[[139 131 103 134 134 113 121 129]
 [142 138 109 124 135 121 129 131]
 [139 130 110 128 149 123 137 131]
 [145 129 110 125 139 119 129 130]
 [135 135 105 134 136 125 131 132]
 [144 127 111 128 143 112 133 125]
 [136 125 106 134 142 115 127 129]
 [137 135 103 135 136 123 129 129]
 [136 124 107 138 143 120 129 127]
 [140 133 107 132 142 126 134 125]]
->
[[129 121 113 134 134 103 131 139]
 [131 129 121 135 124 109 138 142]
 [131 137 123 149 128 110 130 139]
 [130 129 119 139 125 110 129 145]
 [132 131 125 136 134 105 135 135]
 [125 133 112 143 128 111 127 144]
 [129 127 115 142 134 106 125 136]
 [129 129 123 136 135 103 135 137]
 [127 129 120 143 138 107 124 136]
 [125 134 126 142 132 107 133 140]]

[[139 115 119 140]
 [141 128 124 140]
 [110 128 157 140]
 [115 118 123 110]
 [120 115 118 113]
 [111 138 144 118]
 [136 125 109 117]
 [148 120 113 141]
 [138 144 140 147]]
->
[[140 119 115 139]
 [140 124 128 141]
 [140 157 128 110]
 [110 123 118 115]
 [113 118 115 120]
 [118 144 138 111]
 [117 109 125 136]
 [141 113 120 148]
 [147 140 144 138]]

[[148 155 116 129 152 139 121]
 [150 145 142 118 119 138 139]
 [124 157 155 107 117 106 112]
 [120 142 135 127 145 110 107]]
->
[[121 139 152 129 116 155 148]
 [139 138 119 118 142 145 150]
 [112 106 117 107 155 157 124]
 [107 110 145 127 135 142 120]]

[[124 118]
 [100 125]
 [115 136]
 [146 118]
 [146 123]]
->
[[118 124]
 [125 100]
 [136 115]
 [118 146]
 [123 146]]

[[128 123 132 126 122 132 122]
 [128 125 132 141 151 131 125]
 [135 138 129 122 122 130 139]]
->
[[122 132 122 126 132 123 128]
 [125 131 151 141 132 125 128]
 [139 130 122 122 129 138 135]]

[[122 128 128 129 136 127]
 [129 120 115 129 128 136]
 [128 127 128 129 134 132]
 [128 127 105 129 134 142]
 [128 128 121 119 134 132]
 [129 128 128 109 115 125]
 [129 126 125 145 134 127]]
->
[[127 136 129 128 128 122]
 [136 128 129 115 120 129]
 [132 134 129 128 127 128]
 [142 134 129 105 127 128]
 [132 134 119 121 128 128]
 [125 115 109 128 128 129]
 [127 134 145 125 126 129]]

[[144 125 124 139 137 130]
 [121 131 133  99 105 123]
 [122 113 115 124 118 143]
 [119 116 117 123 117 139]
 [149 127 127 135 136 128]
 [148 132 131 130 132 123]
 [119 139 138 124 129 120]
 [124 132 133 117 115 122]
 [151 132 131 131 133 123]
 [137 123 121 139 134 133]]
->
[[130 137 139 124 125 144]
 [123 105  99 133 131 121]
 [143 118 124 115 113 122]
 [139 117 123 117 116 119]
 [128 136 135 127 127 149]
 [123 132 130 131 132 148]
 [120 129 124 138 139 119]
 [122 115 117 133 132 124]
 [123 133 131 131 132 151]
 [133 134 139 121 123 137]]
---
[[128 122 122 129 127 126 124 130 136 122 102 127]
 [126 133 122 124 131 123 126 127 129 124 124 130]
 [129 125 122 138 131 132 124 127 130 135 136 126]
 [125 127 122 130 122 124 125 128 137 134 125 130]
 [132 128 122 130 130 128 129 127 133 129 136 129]
 [134 127 122 132 130 123 126 125 123 135 131 122]
 [130 129 122 126 127 127 128 125 128 116 113 129]
 [127 130 122 125 122 123 127 122 130 131 136 125]]
->
[[127 130 126 130 129 122 129 125]
 [102 124 136 125 136 131 113 136]
 [122 124 135 134 129 135 116 131]
 [136 129 130 137 133 123 128 130]
 [130 127 127 128 127 125 125 122]
 [124 126 124 125 129 126 128 127]
 [126 123 132 124 128 123 127 123]
 [127 131 131 122 130 130 127 122]
 [129 124 138 130 130 132 126 125]
 [122 122 122 122 122 122 122 122]
 [122 133 125 127 128 127 129 130]
 [128 126 129 125 132 134 130 127]]

[[133 141 132 128 121 115]
 [133 143 133 128 120 117]
 [127 108 142 128 125 127]
 [133 141 132 128 122 117]
 [127 127 153 128 126 146]]
->
[[115 117 127 117 146]
 [121 120 125 122 126]
 [128 128 128 128 128]
 [132 133 142 132 153]
 [141 143 108 141 127]
 [133 133 127 133 127]]

[[106 110 105 110 138 140 137 118 118 142 101 137 156 123 118]
 [147 105 139 138 137 131 147 133 127 133 141 154 115 156 127]
 [111 106 148 111 133 138 106 128 148 114 137 128 149 106 125]]
->
[[118 127 125]
 [123 156 106]
 [156 115 149]
 [137 154 128]
 [101 141 137]
 [142 133 114]
 [118 127 148]
 [118 133 128]
 [137 147 106]
 [140 131 138]
 [138 137 133]
 [110 138 111]
 [105 139 148]
 [110 105 106]
 [106 147 111]]

[[128 115 115 125 135 139 133 135 122 139 139 124 124 122 139 137]
 [111 121 122 116 137 125 138 140 120 127 125 142 118 120 126 130]
 [107 118 119 115 143 128 139 146 119 130 128 137 118 120 129 133]
 [134 126 126 133 129 139 127 128 130 136 140 101 131 129 138 133]
 [114 103 105 111 146 134 140 146 110 137 134 133 111 111 136 140]
 [152 140 138 142 111 127 117 108 139 125 127 120 140 137 126 122]]
->
[[137 130 133 133 140 122]
 [139 126 129 138 136 126]
 [122 120 120 129 111 137]
 [124 118 118 131 111 140]
 [124 142 137 101 133 120]
 [139 125 128 140 134 127]
 [139 127 130 136 137 125]
 [122 120 119 130 110 139]
 [135 140 146 128 146 108]
 [133 138 139 127 140 117]
 [139 125 128 139 134 127]
 [135 137 143 129 146 111]
 [125 116 115 133 111 142]
 [115 122 119 126 105 138]
 [115 121 118 126 103 140]
 [128 111 107 134 114 152]]

[[136 122 124 121 151 121 123 123 128 135]
 [146 115 137 135 130 115 115 136 138 134]]
->
[[135 134]
 [128 138]
 [123 136]
 [123 115]
 [121 115]
 [151 130]
 [121 135]
 [124 137]
 [122 115]
 [136 146]]

[[131 124 120 135 128 130 132 122]
 [144 135 129 140 150 128 140 141]
 [132 124 121 132 137 126 132 130]
 [138 133 129 133 133 124 126 131]
 [130 121 119 134 130 126 127 127]
 [128 132 132 125 117 126 120 124]
 [126 129 132 128 123 131 123 129]]
->
[[122 141 130 131 127 124 129]
 [132 140 132 126 127 120 123]
 [130 128 126 124 126 126 131]
 [128 150 137 133 130 117 123]
 [135 140 132 133 134 125 128]
 [120 129 121 129 119 132 132]
 [124 135 124 133 121 132 129]
 [131 144 132 138 130 128 126]]

[[127 107 115 121 125 112 116 127 110 116]
 [123 102 104 117 131 120 122 130 111 107]
 [136 143 151 137 113 111 117 121 131 148]]
->
[[116 107 148]
 [110 111 131]
 [127 130 121]
 [116 122 117]
 [112 120 111]
 [125 131 113]
 [121 117 137]
 [115 104 151]
 [107 102 143]
 [127 123 136]]
